Below are the code and all the weights of a small trained network. Each question names an input and a class and asks about switching units off, where a switched-off unit gives its printed mean instead of its output.

import numpy as np


def w(rows, s, z=0):
    codes = np.array(rows[::2]) - 128.0
    scale = np.full(codes.shape[1], s)
    scale[-1] = z or s
    return codes * scale


def f(y):
    return np.maximum(y, 0)


def log_softmax(a):
    a = a - a.max(-1, keepdims=True)
    return a - np.log(np.exp(a).sum(-1, keepdims=True))


def net(x, mask):
    res = np.array(x, float).reshape(1, 4) / 4 @ E
    y = f(res @ A[0][:, :-1].T + A[0][:, -1])
    res = res + np.where(mask, y, B[0][:, -1]) @ B[0][:, :-1]
    return log_softmax(res[-1] @ U[:, :-1].T + U[:, -1])


A, B = {}, {}
E = w([
[2,115,108,14,141,115,155,29,178,146],'x0',
[68,145,145,242,153,128,12,81,193,128],'x1',
[99,113,18,174,171,101,157,90,18,46],'x2',
[185,213,33,147,103,170,161,77,198,154],'x3',
],0.0096)
A[0] = w([
[189,161,140,207,153,138,145,204,101,141,21],'n1',
[99,138,153,209,171,106,52,89,180,105,69],'n2',
[118,130,123,139,162,122,88,128,125,181,210],'n3',
[143,158,104,147,120,157,163,91,136,148,41],'n4',
[141,140,72,155,104,104,166,120,177,154,31],'n5',
[110,143,102,149,151,104,137,97,80,116,42],'n6',
[192,187,54,132,122,177,142,74,179,129,27],'n7',
[147,130,121,17,104,117,215,164,81,141,84],'n8',
[81,86,203,110,162,68,96,158,78,100,72],'n9',
[45,143,129,60,161,114,152,82,139,132,30],'n10',
[62,130,135,124,112,153,159,97,106,183,51],'n11',
[163,196,56,151,118,139,179,72,173,144,69],'n12',
[78,90,197,136,136,106,144,166,104,113,28],'n13',
[115,125,117,124,93,127,155,99,127,149,78],'n14',
[129,152,136,127,127,88,131,121,124,135,101],'n15',
[169,188,84,137,104,168,151,91,147,145,144],'n16',
[126,131,94,126,130,118,104,122,103,84,234],'n17',
[192,92,112,61,113,131,228,179,88,134,73],'n18',
[67,146,118,210,155,108,8,92,167,124,60],'n19',
[212,135,122,173,151,114,120,192,108,126,75],'n20',
[207,152,139,195,103,117,100,223,96,66,51],'n21',
[93,138,154,182,166,136,83,88,139,137,24],'n22',
[117,110,69,163,145,121,181,88,38,90,48],'n23',
[175,150,126,53,123,95,192,155,88,134,10],'n24',
[111,117,161,120,112,165,131,166,184,156,37],'n25',
[85,128,39,175,188,83,147,102,74,43,50],'n26',
[152,158,230,77,88,138,109,166,205,220,48],'n27',
[115,78,174,102,160,121,89,134,78,105,51],'n28',
[111,126,113,126,110,128,119,138,119,149,98],'n29',
[82,39,188,127,151,61,132,176,100,101,89],'n30',
[3,119,94,11,147,93,156,35,182,127,74],'n31',
],0.013)
B[0] = w([
[163,92,129,184,162,119,60,107,143,140,182],'n1',
[107,157,152,160,103,147,206,77,114,118,198],'n2',
[135,121,150,128,60,178,148,145,89,132,184],'n3',
[117,155,131,113,131,79,125,141,116,160,142],'n4',
[93,139,102,122,177,68,130,158,124,139,143],'n5',
[149,161,141,135,172,126,132,159,157,80,153],'n6',
[77,182,84,109,177,31,112,164,101,191,176],'n7',
[86,161,150,170,101,155,198,61,111,95,207],'n8',
[82,177,72,84,143,69,114,155,93,211,194],'n9',
[188,103,131,203,159,115,57,92,124,163,182],'n10',
[142,138,116,165,154,123,104,127,166,142,146],'n11',
[82,193,73,94,145,72,110,170,79,202,185],'n12',
[107,187,77,101,199,61,111,158,99,147,158],'n13',
[123,121,133,151,145,87,107,131,127,130,136],'n14',
[126,124,117,137,136,129,128,138,126,111,128],'n15',
[70,136,113,85,95,106,93,152,76,159,190],'n16',
[122,86,181,109,34,155,129,188,136,85,209],'n17',
[83,164,130,188,91,176,198,56,126,102,204],'n18',
[81,161,111,155,129,177,235,34,117,82,215],'n19',
[176,69,125,164,112,119,66,88,119,136,189],'n20',
[157,62,112,200,166,159,33,79,141,158,211],'n21',
[109,152,126,189,140,82,179,88,137,117,159],'n22',
[185,149,189,83,159,106,141,160,200,74,195],'n23',
[77,165,115,183,176,125,182,62,159,109,166],'n24',
[132,152,128,120,181,82,133,155,167,84,147],'n25',
[181,163,185,38,178,113,137,165,233,45,218],'n26',
[196,148,207,38,163,117,140,200,212,8,202],'n27',
[103,182,85,99,168,51,113,145,110,175,164],'n28',
[119,143,117,134,103,100,113,112,156,121,128],'n29',
[73,179,61,104,99,75,104,168,110,192,201],'n30',
[205,37,130,217,129,161,24,108,115,139,254],'n31',
],0.011,0.021)
U = w([
[154,113,134,178,136,128,71,114,109,129,121],'0',
[96,158,136,160,127,132,197,85,107,108,112],'1',
[152,153,159,84,148,116,135,166,166,85,108],'2',
[87,167,105,108,142,92,112,160,81,161,124],'3',
[125,79,159,85,7,200,138,195,54,127,253],'4',
[145,99,92,113,162,137,173,127,135,161,115],'5',
[135,112,89,104,150,155,161,134,129,151,114],'6',
[148,97,89,79,138,158,160,119,110,143,112],'7',
],0.016,0.028)

Each question gives the input, the list of numbers given to net, and the class t.
The units are the neurons (one row each of A and B). Each row of codes is followed by its name. A weight is (code - 128) times the scale printed after its matrix; where a second scale follows, it is the last column's (A, B and U).
mask holds one flag per neuron, in row order. A switched-off neuron (its flag False) gives its mean, the last column of its row in B, instead of its output. The means were averaged over made-up inputs and are rounded, as every weight is.
A unit's drop is (log p(t) with every unit on - log p(t) with that unit switched off) / (log p(t) with every unit on - log p(t) with every unit switched off).
The circuit of an input: a set's keep is (log p(t) with only the set's units on - log p(t) with every unit switched off) / (log p(t) with every unit on - log p(t) with every unit switched off). Starting from the 12 units with the biggest drops (on a tie, the unit counted first), units are removed one at a time, each time the one whose removal leaves the highest keep (on an exact tie, the one counted first), for as long as the keep stays at least 0.8.
circuit, biggest first: the units of the circuit, biggest drop first
most important unit: the unit with the biggest drop
top k neurons: the k neurons with the biggest drops, biggest first
drop of u: that unit's drop, to one decimal
input [-7,-8,2,-5], class 1: top 2 neurons => [n18, n31]
input [4,-3,8,7], class 2: top 2 neurons => [n26, n23]
input [6,3,7,-5], class 2: most important unit => n26
input [0,0,6,7], class 3: top 2 neurons => [n12, n7]
input [0,6,-7,8], class 3: top 3 neurons => [n7, n12, n26]
input [3,-8,-2,-8], class 1: top 2 neurons => [n8, n18]
input [0,1,-3,2], class 4: top 2 neurons => [n26, n23]
input [3,-1,6,8], class 3: top 2 neurons => [n12, n7]
input [7,2,-2,8], class 3: top 3 neurons => [n12, n7, n16]
input [-6,-3,-6,-8], class 3: top 3 neurons => [n31, n30, n9]
input [-8,-8,-5,5], class 0: top 3 neurons => [n21, n20, n1]
input [-3,-7,8,-1], class 2: top 3 neurons => [n26, n23, n19]
input [0,-3,-1,0], class 4: drop of n7 => 0.1
input [8,4,6,4], class 0: drop of n31 => 4.3
input [-2,2,-4,-3], class 2: circuit, biggest first => [n27]
input [0,4,-7,-2], class 2: drop of n27 => 1.7
